Below is a small trained network, with its code and all its weights. Each question gives an input and a class and asks what happens when units are switched off, that is, made to give their printed mean instead of their output.

import numpy as np


def w(rows, s, z=0):
    codes = np.array(rows[::2]) - 128.0
    scale = np.full(codes.shape[1], s)
    scale[-1] = z or s
    return codes * scale


def norm(h):
    return h / np.sqrt((h * h).mean(-1, keepdims=True) + 1e-5)


def f(y):
    return y / 2 * (1 + np.tanh(0.7978845608 * (y + 0.044715 * y**3)))


def log_softmax(a):
    a = a - a.max(-1, keepdims=True)
    return a - np.log(np.exp(a).sum(-1, keepdims=True))


def net(x, mask):
    res = np.array(x, float).reshape(1, 3) / 4 @ E
    u = 0
    for l in range(2):
        y = f(norm(res) @ A[l][:, :-1].T + A[l][:, -1])
        res = res + np.where(mask[u : u + 10], y, B[l][:, -1]) @ B[l][:, :-1]
        u += 10
    return log_softmax(norm(res)[-1] @ U[:, :-1].T + U[:, -1])


A, B = {}, {}
E = w([
[95,95,96,142,94,91,62,203],'x0',
[185,249,107,108,126,127,46,110],'x1',
[164,73,44,133,125,120,87,147],'x2',
],0.0019)
A[0] = w([
[127,127,128,130,129,128,127,127,127],'L0N0',
[136,158,102,124,109,91,20,162,131],'L0N1',
[128,129,127,127,128,128,129,129,127],'L0N2',
[158,220,137,109,136,152,123,96,104],'L0N3',
[167,246,138,109,138,157,117,89,98],'L0N4',
[127,255,139,130,106,101,71,149,3],'L0N5',
[132,128,124,124,133,132,130,125,89],'L0N6',
[94,160,171,143,141,127,147,115,80],'L0N7',
[160,123,125,120,151,142,166,98,110],'L0N8',
[137,179,140,120,134,138,127,113,122],'L0N9',
],0.0061,0.0029)
B[0] = w([
[128,129,128,126,128,128,129,128,128],'L0N0',
[199,116,99,127,134,173,102,71,223],'L0N1',
[128,127,129,130,129,128,127,128,128],'L0N2',
[114,125,113,170,159,57,148,128,218],'L0N3',
[137,143,97,210,190,40,145,91,255],'L0N4',
[50,184,165,184,180,3,178,160,221],'L0N5',
[135,120,142,124,121,128,111,126,116],'L0N6',
[106,121,185,89,101,156,125,153,152],'L0N7',
[168,152,132,150,144,111,87,87,149],'L0N8',
[103,122,144,134,133,85,136,147,160],'L0N9',
],0.0046,0.0042)
A[1] = w([
[135,216,120,145,149,77,114,122,85],'L1N0',
[125,118,108,137,127,105,117,145,135],'L1N1',
[139,195,137,125,136,121,113,112,67],'L1N2',
[135,186,128,133,138,101,115,121,90],'L1N3',
[46,180,164,143,102,55,119,206,6],'L1N4',
[109,153,123,111,85,112,3,193,77],'L1N5',
[137,158,138,121,122,128,100,122,83],'L1N6',
[83,92,72,158,126,82,125,188,163],'L1N7',
[160,131,105,129,111,141,50,132,105],'L1N8',
[93,174,251,95,127,158,153,96,85],'L1N9',
],0.0044,0.0021)
B[1] = w([
[112,100,146,183,180,57,205,119,235],'L1N0',
[120,147,164,124,132,129,140,124,154],'L1N1',
[117,50,118,139,142,97,200,133,118],'L1N2',
[118,67,126,155,164,88,204,124,151],'L1N3',
[175,40,57,96,96,211,88,108,179],'L1N4',
[203,103,82,199,191,152,109,1,99],'L1N5',
[120,41,120,135,144,122,192,125,91],'L1N6',
[78,234,220,65,112,109,179,173,250],'L1N7',
[104,73,205,127,133,180,226,83,133],'L1N8',
[79,124,78,94,89,90,119,241,190],'L1N9',
],0.0032,0.0018)
U = w([
[194,91,95,125,121,199,89,82,88],'0',
[130,179,132,209,204,1,147,99,252],'1',
[56,122,169,66,75,141,152,226,70],'2',
],0.0089,0.00014)

Each question gives the input, the list of numbers given to net, and the class t.
The units are the neurons (one row each of A and B). Each row of codes is followed by its name. A weight is (code - 128) times the scale printed after its matrix; where a second scale follows, it is the last column's (A, B and U).
mask holds one flag per neuron, layer by layer. A switched-off neuron (its flag False) gives its mean, the last column of its row in B, instead of its output. The means were averaged over made-up inputs and are rounded, as every weight is.
A unit's drop is (log p(t) with every unit on - log p(t) with that unit switched off) / (log p(t) with every unit on - log p(t) with every unit switched off).
The circuit of an input: a set's keep is (log p(t) with only the set's units on - log p(t) with every unit switched off) / (log p(t) with every unit on - log p(t) with every unit switched off). Starting from the 12 units with the biggest drops (on a tie, the unit counted first), units are removed one at a time, each time the one whose removal leaves the highest keep (on an exact tie, the one counted first), for as long as the keep stays at least 0.8.
units of the circuit, in order: the units of the circuit, biggest drop first
most important unit: the unit with the biggest drop
k most important neurons: the k neurons with the biggest drops, biggest first
top k neurons in layer l: the k neurons of layer l with the biggest drops, biggest first
drop when u is switched off: that unit's drop, to one decimal
input [4,-3,-3], class 2: most important unit -> L0N1
input [5,3,3], class 0: units of the circuit, in order -> [L0N1; L0N4]
input [-4,-2,4], class 0: units of the circuit, in order -> [L0N5; L0N4]
input [-2,0,3], class 0: units of the circuit, in order -> [L0N5; L0N4]
input [-4,-6,4], class 0: 2 most important neurons -> [L0N5; L0N4]
input [-3,-7,-1], class 2: 2 most important neurons -> [L0N4; L0N1]
input [-6,-5,7], class 0: 3 most important neurons -> [L0N5; L0N4; L0N3]
input [-6,-4,-1], class 2: top 2 neurons in layer 0 -> [L0N4; L0N1]
input [-7,-5,6], class 0: 3 most important neurons -> [L0N5; L0N4; L0N3]
input [-7,-4,-6], class 2: 2 most important neurons -> [L0N4; L1N9]
input [-1,-3,6], class 2: 2 most important neurons -> [L0N1; L0N4]
input [3,-1,0], class 0: drop when L0N5 is switched off -> 0.8
input [-3,2,8], class 0: drop when L0N5 is switched off -> 0.5
input [-5,-3,-6], class 2: drop when L0N7 is switched off -> 0.2
input [-6,-7,-3], class 2: most important neuron -> [L0N4]
